Below is a small trained network, with its code and all its weights. Each question gives an input and a class and asks what happens when units are switched off, that is, made to give their printed mean instead of their output.

import numpy as np


def w(rows, s, z=0):
    codes = np.array(rows[::2]) - 128.0
    scale = np.full(codes.shape[1], s)
    scale[-1] = z or s
    return codes * scale


def f(y):
    return np.maximum(y, 0)


def log_softmax(a):
    a = a - a.max(-1, keepdims=True)
    return a - np.log(np.exp(a).sum(-1, keepdims=True))


def net(x, mask):
    res = np.array(x, float).reshape(1, 8) / 4 @ E
    y = f(res @ A[0][:, :-1].T + A[0][:, -1])
    res = res + np.where(mask, y, B[0][:, -1]) @ B[0][:, :-1]
    return log_softmax(res[-1] @ U[:, :-1].T + U[:, -1])


A, B = {}, {}
E = w([
[130,147,96,254,222,112,128,76],'x0',
[87,80,172,78,206,130,113,105],'x1',
[133,163,145,130,145,84,72,181],'x2',
[121,148,120,117,108,44,137,152],'x3',
[98,98,67,111,158,88,196,227],'x4',
[219,62,135,153,165,79,227,138],'x5',
[44,68,254,115,166,92,139,132],'x6',
[89,212,207,206,128,157,116,124],'x7',
],0.0081)
A[0] = w([
[127,141,196,117,84,146,185,100,167],'neuron 1',
[153,112,95,87,91,171,144,139,123],'neuron 2',
[166,109,157,107,77,125,100,172,208],'neuron 3',
[105,204,131,109,61,110,121,42,199],'neuron 4',
[156,80,197,103,136,116,151,73,250],'neuron 5',
[150,150,101,176,211,245,141,122,204],'neuron 6',
[201,142,114,105,116,143,128,108,78],'neuron 7',
[140,110,150,108,86,143,176,151,147],'neuron 8',
[163,160,92,162,158,179,107,79,177],'neuron 9',
[138,156,133,83,94,145,82,69,104],'neuron 10',
[153,105,85,81,106,198,133,155,161],'neuron 11',
[171,129,97,65,95,144,151,109,62],'neuron 12',
[67,155,141,124,139,163,109,101,172],'neuron 13',
[144,70,136,141,223,108,141,52,174],'neuron 14',
[151,159,118,137,109,131,64,51,156],'neuron 15',
[133,52,126,133,178,103,173,211,155],'neuron 16',
[117,148,104,106,90,118,160,187,196],'neuron 17',
[145,171,90,182,127,29,203,169,158],'neuron 18',
[116,159,120,153,111,150,135,130,76],'neuron 19',
[219,146,98,106,172,113,135,165,122],'neuron 20',
[132,66,71,110,61,178,129,154,165],'neuron 21',
[107,116,114,69,100,103,145,127,133],'neuron 22',
[110,183,128,172,131,107,158,124,161],'neuron 23',
[44,128,201,93,153,175,101,142,120],'neuron 24',
[97,154,148,155,89,162,76,76,120],'neuron 25',
[113,88,145,102,98,75,105,171,19],'neuron 26',
[102,119,141,204,230,91,122,122,254],'neuron 27',
[105,104,97,130,132,125,95,162,62],'neuron 28',
[95,94,139,134,153,120,96,201,73],'neuron 29',
[99,153,144,115,149,164,93,111,165],'neuron 30',
[150,139,106,85,111,130,35,90,102],'neuron 31',
[129,141,135,176,85,173,59,100,144],'neuron 32',
[102,202,89,159,97,165,89,71,150],'neuron 33',
],0.012,0.0029)
B[0] = w([
[124,71,176,110,76,111,126,114,185],'neuron 1',
[70,137,151,139,119,160,142,139,202],'neuron 2',
[135,152,157,122,96,135,180,48,204],'neuron 3',
[147,147,129,123,105,97,183,191,212],'neuron 4',
[151,90,123,157,81,158,177,45,216],'neuron 5',
[145,47,141,193,163,190,103,143,212],'neuron 6',
[119,119,155,154,162,193,82,149,176],'neuron 7',
[139,184,195,63,78,188,165,96,191],'neuron 8',
[172,128,156,195,172,140,81,183,199],'neuron 9',
[127,178,120,112,102,64,199,153,194],'neuron 10',
[23,199,149,155,99,210,88,150,216],'neuron 11',
[71,177,149,99,146,174,61,107,198],'neuron 12',
[74,110,125,127,120,104,121,243,196],'neuron 13',
[102,101,79,233,210,107,254,30,226],'neuron 14',
[196,135,176,138,166,99,152,162,200],'neuron 15',
[195,163,112,105,146,118,101,98,253],'neuron 16',
[79,186,128,126,147,151,108,105,213],'neuron 17',
[65,131,85,73,79,79,127,96,241],'neuron 18',
[176,107,68,111,161,92,120,112,155],'neuron 19',
[39,61,104,162,110,127,98,137,207],'neuron 20',
[75,191,120,97,113,142,109,131,226],'neuron 21',
[130,139,135,146,155,157,115,96,199],'neuron 22',
[129,117,81,26,138,120,88,107,175],'neuron 23',
[73,30,134,111,107,138,91,155,235],'neuron 24',
[148,105,148,119,81,97,156,162,206],'neuron 25',
[186,95,127,169,132,151,79,121,190],'neuron 26',
[111,180,37,114,153,180,76,99,242],'neuron 27',
[107,102,159,104,164,178,134,123,153],'neuron 28',
[154,167,132,128,165,176,79,105,180],'neuron 29',
[84,102,136,144,130,71,135,192,187],'neuron 30',
[137,203,139,138,177,110,209,174,197],'neuron 31',
[231,129,133,77,110,90,93,151,205],'neuron 32',
[185,155,153,119,133,121,95,172,223],'neuron 33',
],0.0074,0.011)
U = w([
[183,116,63,185,212,94,147,56,131],'0',
[177,245,138,137,170,91,185,148,6],'1',
[61,217,127,109,111,172,131,81,230],'2',
[184,143,142,120,153,155,28,196,95],'3',
[209,137,218,126,56,119,187,73,49],'4',
[69,75,160,192,138,202,101,148,98],'5',
[74,134,112,90,62,8,147,195,210],'6',
],0.011,0.0015)

Each question gives the input, the list of numbers given to net, and the class t.
The units are the neurons (one row each of A and B). Each row of codes is followed by its name. A weight is (code - 128) times the scale printed after its matrix; where a second scale follows, it is the last column's (A, B and U).
mask holds one flag per neuron, in row order. A switched-off neuron (its flag False) gives its mean, the last column of its row in B, instead of its output. The means were averaged over made-up inputs and are rounded, as every weight is.
A unit's drop is (log p(t) with every unit on - log p(t) with that unit switched off) / (log p(t) with every unit on - log p(t) with every unit switched off).
The circuit of an input: a set's keep is (log p(t) with only the set's units on - log p(t) with every unit switched off) / (log p(t) with every unit on - log p(t) with every unit switched off). Starting from the 12 units with the biggest drops (on a tie, the unit counted first), units are removed one at a time, each time the one whose removal leaves the highest keep (on an exact tie, the one counted first), for as long as the keep stays at least 0.8.
units of the circuit, in order: the units of the circuit, biggest drop first
unit that matters most: the unit with the biggest drop
k most important neurons: the k neurons with the biggest drops, biggest first
drop of u: that unit's drop, to one decimal
input [5,-8,-3,8,8,6,-5,2], class 6: unit that matters most : neuron 18
input [5,-3,8,4,-6,3,-4,3], class 3: units of the circuit, in order : neuron 14; neuron 9
input [-1,-7,-4,-5,-6,-7,-6,-5], class 1: 3 most important neurons : neuron 31; neuron 10; neuron 4
input [2,4,0,2,4,-3,-7,0], class 5: units of the circuit, in order : neuron 16; neuron 6
input [-3,0,3,-4,-3,-6,-1,-7], class 6: units of the circuit, in order : neuron 10; neuron 27
input [3,3,3,-8,5,-8,3,4], class 3: units of the circuit, in order : neuron 14; neuron 32
input [6,-5,-3,6,-5,4,-5,1], class 3: units of the circuit, in order : neuron 9; neuron 33
input [-6,-6,7,7,2,-8,-4,3], class 1: 2 most important neurons : neuron 31; neuron 24
input [-1,0,-5,-3,8,5,7,-3], class 0: 2 most important neurons : neuron 14; neuron 16
input [-6,4,-8,7,-8,-5,-8,-7], class 1: 2 most important neurons : neuron 31; neuron 15
input [-1,6,-6,-7,-5,3,-3,-8], class 5: 2 most important neurons : neuron 6; neuron 11
input [0,2,7,6,3,-3,-4,3], class 6: 2 most important neurons : neuron 11; neuron 18
input [-2,5,-4,-7,4,7,-4,-4], class 5: 2 most important neurons : neuron 6; neuron 20
input [-6,5,1,-4,5,1,-1,8], class 5: units of the circuit, in order : neuron 24
input [7,5,3,-7,-1,-5,-4,-5], class 0: 2 most important neurons : neuron 14; neuron 24
input [-6,0,5,6,-8,1,-5,-1], class 1: drop of neuron 31 : 0.2
input [6,-6,-8,7,-8,-2,4,-4], class 1: drop of neuron 9 : 0.1
input [-8,3,3,6,-8,-3,-4,2], class 1: drop of neuron 18 : 0.3
